Here is a tiny trained network, its code and every weight. The questions are about switching its units off for an input and a target symbol, where a switched-off unit gives its printed mean instead of its output.

import numpy as np


def w(rows, s, z=0):
    codes = np.array(rows[::2]) - 128.0
    scale = np.full(codes.shape[1], s)
    scale[-1] = z or s
    return codes * scale


def f(y):
    return y / 2 * (1 + np.tanh(0.7978845608 * (y + 0.044715 * y**3)))


def softmax(a):
    e = np.exp(a - a.max(-1, keepdims=True))
    return e / e.sum(-1, keepdims=True)


def log_softmax(a):
    a = a - a.max(-1, keepdims=True)
    return a - np.log(np.exp(a).sum(-1, keepdims=True))


def net(x, mask):
    ids = ['αβγζηθξπστφω'.index(c) for c in x.split()]
    T = len(ids)
    res = E[ids] + P[:T]
    u = 0
    for l in range(2):
        q, k, v = (res @ M[l].T for M in (Q, K, V))
        z = softmax(np.where(np.tri(T) > 0, q @ k.T / 3**0.5, -1e9)) @ v
        res = res + np.where(mask[u], z, O[l][:, -1]) @ O[l][:, :-1]
        u += 1
        y = f(res @ A[l][:, :-1].T + A[l][:, -1])
        res = res + np.where(mask[u : u + 12], y, B[l][:, -1]) @ B[l][:, :-1]
        u += 12
    return log_softmax(res[-1] @ U[:, :-1].T + U[:, -1])


Q, K, V, O, A, B = {}, {}, {}, {}, {}, {}
E = w([
[178,167,67,122,174,122,125],'α',
[86,162,194,153,66,97,147],'β',
[159,122,95,66,202,149,207],'γ',
[129,196,178,143,128,178,218],'ζ',
[71,217,188,122,165,47,101],'η',
[165,190,104,201,95,122,53],'θ',
[123,98,162,89,6,133,107],'ξ',
[213,176,162,92,167,123,169],'π',
[170,69,193,121,144,139,138],'σ',
[76,212,124,199,191,157,82],'τ',
[141,140,117,96,144,47,187],'φ',
[157,112,82,190,136,97,177],'ω',
],0.022)
P = w([
[172,10,163,219,255,144,108],'0',
[187,50,152,193,222,120,101],'1',
[190,67,146,173,191,115,95],'2',
[185,86,141,157,175,110,102],'3',
[186,102,132,145,153,107,106],'4',
[182,115,131,138,135,99,111],'5',
[181,127,137,133,114,96,120],'6',
[172,144,127,120,106,98,128],'7',
[169,149,119,124,95,93,135],'8',
[173,162,129,110,73,90,140],'9',
[163,175,122,113,58,86,152],'10',
[164,183,127,108,43,87,163],'11',
[165,169,128,122,56,94,163],'12',
],0.0084)
Q[0] = w([
[254,141,148,164,154,50,160],'L0H1',
[103,138,155,121,95,194,159],'L0H1',
[103,117,102,119,81,122,129],'L0H1',
],0.015)
K[0] = w([
[91,249,97,137,54,116,149],'L0H1',
[139,71,112,119,107,85,139],'L0H1',
[135,97,151,94,118,134,114],'L0H1',
],0.017)
V[0] = w([
[176,129,170,85,155,68,169],'L0H1',
[176,110,3,176,150,62,135],'L0H1',
[40,173,124,70,214,114,84],'L0H1',
],0.005)
O[0] = w([
[106,67,186,79,155,68,76,214],'L0H1',
[16,59,51,61,78,171,200,52],'L0H1',
[3,140,188,245,170,159,192,5],'L0H1',
],0.0049,0.0025)
A[0] = w([
[115,108,228,131,168,31,148,151],'L0N1',
[119,76,55,114,177,167,113,65],'L0N2',
[150,84,100,164,137,109,196,87],'L0N3',
[133,110,117,43,172,93,198,49],'L0N4',
[95,1,192,84,112,181,106,140],'L0N5',
[122,131,85,124,164,123,190,103],'L0N6',
[202,100,62,204,141,85,97,19],'L0N7',
[121,60,110,129,167,163,109,1],'L0N8',
[167,100,110,88,145,169,121,100],'L0N9',
[18,118,142,115,94,200,179,148],'L0N10',
[62,142,164,87,104,125,35,163],'L0N11',
[92,85,90,226,153,88,102,179],'L0N12',
],0.0086,0.0043)
B[0] = w([
[210,92,65,242,152,102,180,254],'L0N1',
[32,143,79,144,83,99,87,125],'L0N2',
[70,147,130,72,140,208,163,173],'L0N3',
[127,53,80,101,101,90,137,154],'L0N4',
[132,82,224,159,29,201,90,139],'L0N5',
[92,135,113,85,109,133,202,158],'L0N6',
[191,143,79,14,99,131,110,205],'L0N7',
[118,175,151,107,113,114,85,117],'L0N8',
[155,98,80,63,110,84,154,129],'L0N9',
[253,148,138,169,136,60,89,156],'L0N10',
[163,197,95,166,114,190,141,152],'L0N11',
[125,151,93,129,73,195,124,198],'L0N12',
],0.0066,0.0059)
Q[1] = w([
[173,200,118,133,132,144,182],'L1H1',
[59,155,204,89,116,85,106],'L1H1',
[250,120,92,107,87,134,165],'L1H1',
],0.011)
K[1] = w([
[130,194,140,124,114,110,102],'L1H1',
[182,4,91,127,135,128,128],'L1H1',
[166,195,172,110,44,83,164],'L1H1',
],0.013)
V[1] = w([
[43,118,128,68,93,53,138],'L1H1',
[29,125,90,214,212,113,254],'L1H1',
[139,173,194,18,159,255,189],'L1H1',
],0.0044)
O[1] = w([
[56,147,107,194,236,144,37,1],'L1H1',
[85,213,178,51,74,50,152,149],'L1H1',
[111,137,254,93,123,191,215,140],'L1H1',
],0.0061,0.0058)
A[1] = w([
[100,130,135,75,59,145,2,133],'L1N1',
[159,146,82,203,135,95,61,177],'L1N2',
[123,75,138,128,121,148,223,114],'L1N3',
[76,123,142,36,254,53,133,76],'L1N4',
[166,145,121,132,136,143,195,109],'L1N5',
[135,182,187,164,228,76,97,2],'L1N6',
[87,165,18,91,150,103,138,102],'L1N7',
[74,84,213,65,139,116,129,100],'L1N8',
[101,183,152,175,216,211,21,88],'L1N9',
[148,92,167,35,81,168,118,65],'L1N10',
[128,44,147,107,136,145,196,120],'L1N11',
[137,205,79,42,225,137,114,100],'L1N12',
],0.0096,0.0051)
B[1] = w([
[92,142,80,203,254,123,96,145],'L1N1',
[74,65,114,96,82,155,159,198],'L1N2',
[112,155,115,124,154,120,65,226],'L1N3',
[143,43,142,195,215,147,144,137],'L1N4',
[129,166,132,160,181,86,49,255],'L1N5',
[122,117,73,190,153,189,174,141],'L1N6',
[80,128,186,135,67,134,148,160],'L1N7',
[181,152,131,85,119,123,67,132],'L1N8',
[21,163,199,46,133,120,112,142],'L1N9',
[156,124,91,105,188,182,206,164],'L1N10',
[68,187,106,71,145,139,60,194],'L1N11',
[161,84,157,186,117,163,249,151],'L1N12',
],0.0082,0.011)
U = w([
[141,82,184,116,69,104,185,153],'α',
[103,122,161,211,83,75,123,146],'β',
[68,105,121,104,194,98,148,91],'γ',
[91,220,146,135,141,132,103,195],'ζ',
[80,179,79,213,160,118,182,2],'η',
[114,138,54,160,134,156,48,103],'θ',
[130,127,146,184,153,207,99,40],'ξ',
[190,190,136,97,181,97,119,121],'π',
[120,63,219,51,102,129,50,169],'σ',
[37,171,148,100,92,167,129,119],'τ',
[71,116,100,83,152,1,61,103],'φ',
[130,185,22,14,63,138,101,147],'ω',
],0.0075,0.01)

Each question gives the input, a string of symbols that net reads in full, and the target symbol t.
The units are the heads (3 rows each of Q, K, V and O) and the neurons (one row each of A and B). Each row of codes is followed by its name. A weight is (code - 128) times the scale printed after its matrix; where a second scale follows, it is the last column's (O, A, B and U).
mask holds one flag per unit, layer by layer, with each layer's heads first. A switched-off unit (its flag False) gives its mean, the last column of its rows in O or B, instead of its output. The means were averaged over made-up inputs and are rounded, as every weight is.
A unit's drop is (log p(t) with every unit on - log p(t) with that unit switched off) / (log p(t) with every unit on - log p(t) with every unit switched off).
The circuit of an input: a set's keep is (log p(t) with only the set's units on - log p(t) with every unit switched off) / (log p(t) with every unit on - log p(t) with every unit switched off). Starting from the 12 units with the biggest drops (on a tie, the unit counted first), units are removed one at a time, each time the one whose removal leaves the highest keep (on an exact tie, the one counted first), for as long as the keep stays at least 0.8.
circuit, biggest first: the units of the circuit, biggest drop first
most important unit: the unit with the biggest drop
top k neurons: the k neurons with the biggest drops, biggest first
top k neurons in layer l: the k neurons of layer l with the biggest drops, biggest first
drop when u is switched off: that unit's drop, to one decimal
input ζ τ η β, target β: circuit, biggest first => L0N1, L0H1, L0N7
input ω τ α ζ θ γ β ζ ζ θ ω, target ω: most important unit => L0N7
input ζ ζ γ π τ, target τ: circuit, biggest first => L1N9, L1N5, L1N2
input α ζ α ζ β σ π π η, target β: top 2 neurons in layer 0 => L0N1, L0N11
input ω θ ξ, target θ: top 2 neurons in layer 1 => L1N1, L1N11
input α ζ ω ζ α ω η η, target η: circuit, biggest first => L1N6, L0N1, L0H1
input ζ ζ ζ ζ ζ β, target β: circuit, biggest first => L0N1, L0N7, L1N11
input ζ ζ ζ θ, target ω: top 3 neurons => L1N2, L1N5, L0N7
input β ζ β ζ γ ω τ ζ ζ φ β θ γ, target γ: top 3 neurons => L1N4, L1N12, L0N4
input ξ ζ η β, target α: top 4 neurons in layer 1 => L1N2, L1N5, L1N3, L1N11
input α β γ, target α: top 2 neurons => L1N12, L1N7
input σ γ γ ζ φ β θ ω, target ω: top 2 neurons => L0N1, L0N7
input ω π ω φ ω θ β ω, target α: top 4 neurons => L1N12, L1N7, L0N7, L1N11
input ω σ ζ π φ β, target α: top 4 neurons => L1N5, L1N2, L1N3, L1N11
input ω σ η ζ τ, target τ: top 2 neurons in layer 1 => L1N9, L1N5
input ω σ β φ γ, target α: most important unit => L1N12
input ζ τ α π π ζ ζ τ ζ γ ζ φ, target φ: top 2 neurons => L0N4, L0N1
input α π β ζ θ ζ α τ τ ω ω, target ζ: top 2 neurons => L1N2, L1N5
input ζ ω φ α β ω, target α: top 2 neurons => L1N12, L0N7
input σ β θ ζ η ω ξ ω β β α ζ ξ, target ξ: top 3 neurons in layer 0 => L0N5, L0N11, L0N1
input ζ ζ ω φ ξ, target ξ: top 2 neurons in layer 0 => L0N5, L0N11
input ζ θ σ τ ω ζ ζ β β τ β θ, target θ: drop when L1N1 is switched off => 2.1
input ζ β τ ζ τ α, target α: drop when L1N4 is switched off => 0.0
input τ ω β θ, target ω: drop when L0H1 is switched off => 0.1
